Below is a small trained network, with its code and all its weights. Each question gives an input and a class and asks what happens when units are switched off, that is, made to give their printed mean instead of their output.

import numpy as np


def w(rows, s, z=0):
    codes = np.array(rows[::2]) - 128.0
    scale = np.full(codes.shape[1], s)
    scale[-1] = z or s
    return codes * scale


def norm(h):
    return h / np.sqrt((h * h).mean(-1, keepdims=True) + 1e-5)


def f(y):
    return np.maximum(y, 0)


def log_softmax(a):
    a = a - a.max(-1, keepdims=True)
    return a - np.log(np.exp(a).sum(-1, keepdims=True))


def net(x, mask):
    res = np.array(x, float).reshape(1, 8) / 4 @ E
    u = 0
    for l in range(3):
        y = f(norm(res) @ A[l][:, :-1].T + A[l][:, -1])
        res = res + np.where(mask[u : u + 4], y, B[l][:, -1]) @ B[l][:, :-1]
        u += 4
    return log_softmax(norm(res)[-1] @ U[:, :-1].T + U[:, -1])


A, B = {}, {}
E = w([
[198,115,86,141,137,202,147,56,94,124,127,159],'x0',
[229,127,119,115,53,203,150,90,104,114,138,164],'x1',
[152,185,244,144,158,121,160,160,161,33,58,200],'x2',
[149,145,201,161,162,156,178,92,94,138,132,106],'x3',
[126,116,2,35,207,146,112,147,125,130,168,105],'x4',
[159,127,153,142,120,95,176,150,120,119,227,225],'x5',
[142,48,76,134,157,181,100,54,92,177,204,166],'x6',
[108,111,173,218,148,97,111,67,106,80,121,98],'x7',
],0.0051)
A[0] = w([
[185,163,102,10,60,133,165,227,134,120,88,187,3],'0.n0',
[174,160,95,159,1,174,117,60,125,89,29,61,31],'0.n1',
[144,153,101,65,235,220,137,115,131,127,44,70,8],'0.n2',
[145,131,92,143,230,131,149,76,124,67,195,238,16],'0.n3',
],0.0096,0.0047)
B[0] = w([
[141,190,125,108,107,206,133,209,175,95,144,130,237],'0.n0',
[183,50,160,174,26,143,55,139,113,127,66,81,255],'0.n1',
[129,170,129,2,238,140,190,55,99,127,66,102,226],'0.n2',
[167,72,96,173,204,105,71,141,127,83,175,203,213],'0.n3',
],0.0084,0.0072)
A[1] = w([
[172,116,9,106,100,201,129,27,112,208,204,114,4],'1.n0',
[93,186,164,163,102,98,177,98,142,96,107,125,107],'1.n1',
[78,164,34,101,189,98,115,158,141,145,152,94,54],'1.n2',
[32,112,1,75,127,68,78,168,139,184,132,24,41],'1.n3',
],0.0098,0.0025)
B[1] = w([
[158,197,148,146,119,199,253,59,114,197,128,151,244],'1.n0',
[170,140,168,160,174,171,119,108,142,106,131,173,173],'1.n1',
[147,53,138,149,13,159,72,123,120,87,63,40,226],'1.n2',
[27,57,63,124,149,21,26,102,152,5,175,105,255],'1.n3',
],0.0052,0.0066)
A[2] = w([
[92,188,253,193,135,54,160,156,141,134,102,146,1],'2.n0',
[141,145,65,142,91,151,183,81,120,194,195,145,14],'2.n1',
[117,194,108,63,74,113,158,253,165,152,142,152,61],'2.n2',
[67,124,69,111,106,56,100,154,129,167,156,100,71],'2.n3',
],0.016,0.0024)
B[2] = w([
[87,91,237,105,161,43,255,154,118,183,125,149,254],'2.n0',
[94,143,87,120,102,126,128,131,80,251,166,152,214],'2.n1',
[126,244,106,180,115,221,122,179,204,100,191,107,246],'2.n2',
[54,153,110,151,64,69,113,139,155,95,148,118,209],'2.n3',
],0.0087,0.0078)
U = w([
[124,115,58,143,80,165,136,85,67,254,187,152,78],'0',
[211,74,181,179,13,160,78,112,104,133,31,77,74],'1',
[91,117,233,139,149,67,223,166,140,147,126,142,252],'2',
[31,98,66,125,85,54,54,124,161,57,139,70,133],'3',
[139,164,89,11,213,169,160,59,102,125,47,64,2],'4',
[192,74,87,176,207,112,75,136,113,92,196,227,71],'5',
[144,237,116,134,103,224,126,229,213,74,162,112,240],'6',
],0.0092,0.00095)

Each question gives the input, the list of numbers given to net, and the class t.
The units are the neurons (one row each of A and B). Each row of codes is followed by its name. A weight is (code - 128) times the scale printed after its matrix; where a second scale follows, it is the last column's (A, B and U).
mask holds one flag per neuron, layer by layer. A switched-off neuron (its flag False) gives its mean, the last column of its row in B, instead of its output. The means were averaged over made-up inputs and are rounded, as every weight is.
A unit's drop is (log p(t) with every unit on - log p(t) with that unit switched off) / (log p(t) with every unit on - log p(t) with every unit switched off).
The circuit of an input: a set's keep is (log p(t) with only the set's units on - log p(t) with every unit switched off) / (log p(t) with every unit on - log p(t) with every unit switched off). Starting from all 12 units, units are removed one at a time, each time the one whose removal leaves the highest keep (on an exact tie, the one counted first), for as long as the keep stays at least 0.8.
units of the circuit, in order: the units of the circuit, biggest drop first
k most important neurons: the k neurons with the biggest drops, biggest first
k most important neurons of layer l: the k neurons of layer l with the biggest drops, biggest first
drop of u: that unit's drop, to one decimal
input [-2,-1,-7,0,6,3,0,-5], class 3: units of the circuit, in order -> [1.n3]
input [-2,-8,-1,6,1,-7,-5,0], class 3: 3 most important neurons -> [1.n3 1.n0 2.n3]
input [7,-7,6,-8,-7,-7,-3,2], class 2: 4 most important neurons -> [2.n0 1.n2 1.n3 0.n3]
input [0,2,-7,-7,-6,8,-1,8], class 0: units of the circuit, in order -> [2.n1 0.n1]
input [-2,-5,-3,2,6,-1,8,-4], class 3: 2 most important neurons of layer 1 -> [1.n3 1.n2]
input [3,-5,-8,-2,-7,-5,5,-3], class 3: 2 most important neurons -> [1.n3 2.n3]
input [3,2,3,1,-1,-8,6,-1], class 4: 2 most important neurons -> [0.n2 1.n2]
input [2,2,-2,-6,6,8,-2,3], class 5: 2 most important neurons -> [0.n3 2.n2]
input [-7,4,8,3,7,0,7,-2], class 5: 2 most important neurons -> [0.n3 2.n2]
input [6,-2,-6,-1,-2,-2,-8,7], class 1: drop of 0.n0 -> 0.0
input [1,-8,4,3,6,5,-1,-1], class 5: drop of 0.n3 -> 0.4
input [-1,4,-5,1,-1,5,-2,4], class 0: drop of 2.n1 -> 0.1
input [5,5,0,-2,0,-4,0,-2], class 1: drop of 0.n1 -> 2.6
input [4,-8,-8,-1,-5,8,-2,-2], class 3: units of the circuit, in order -> [1.n3]
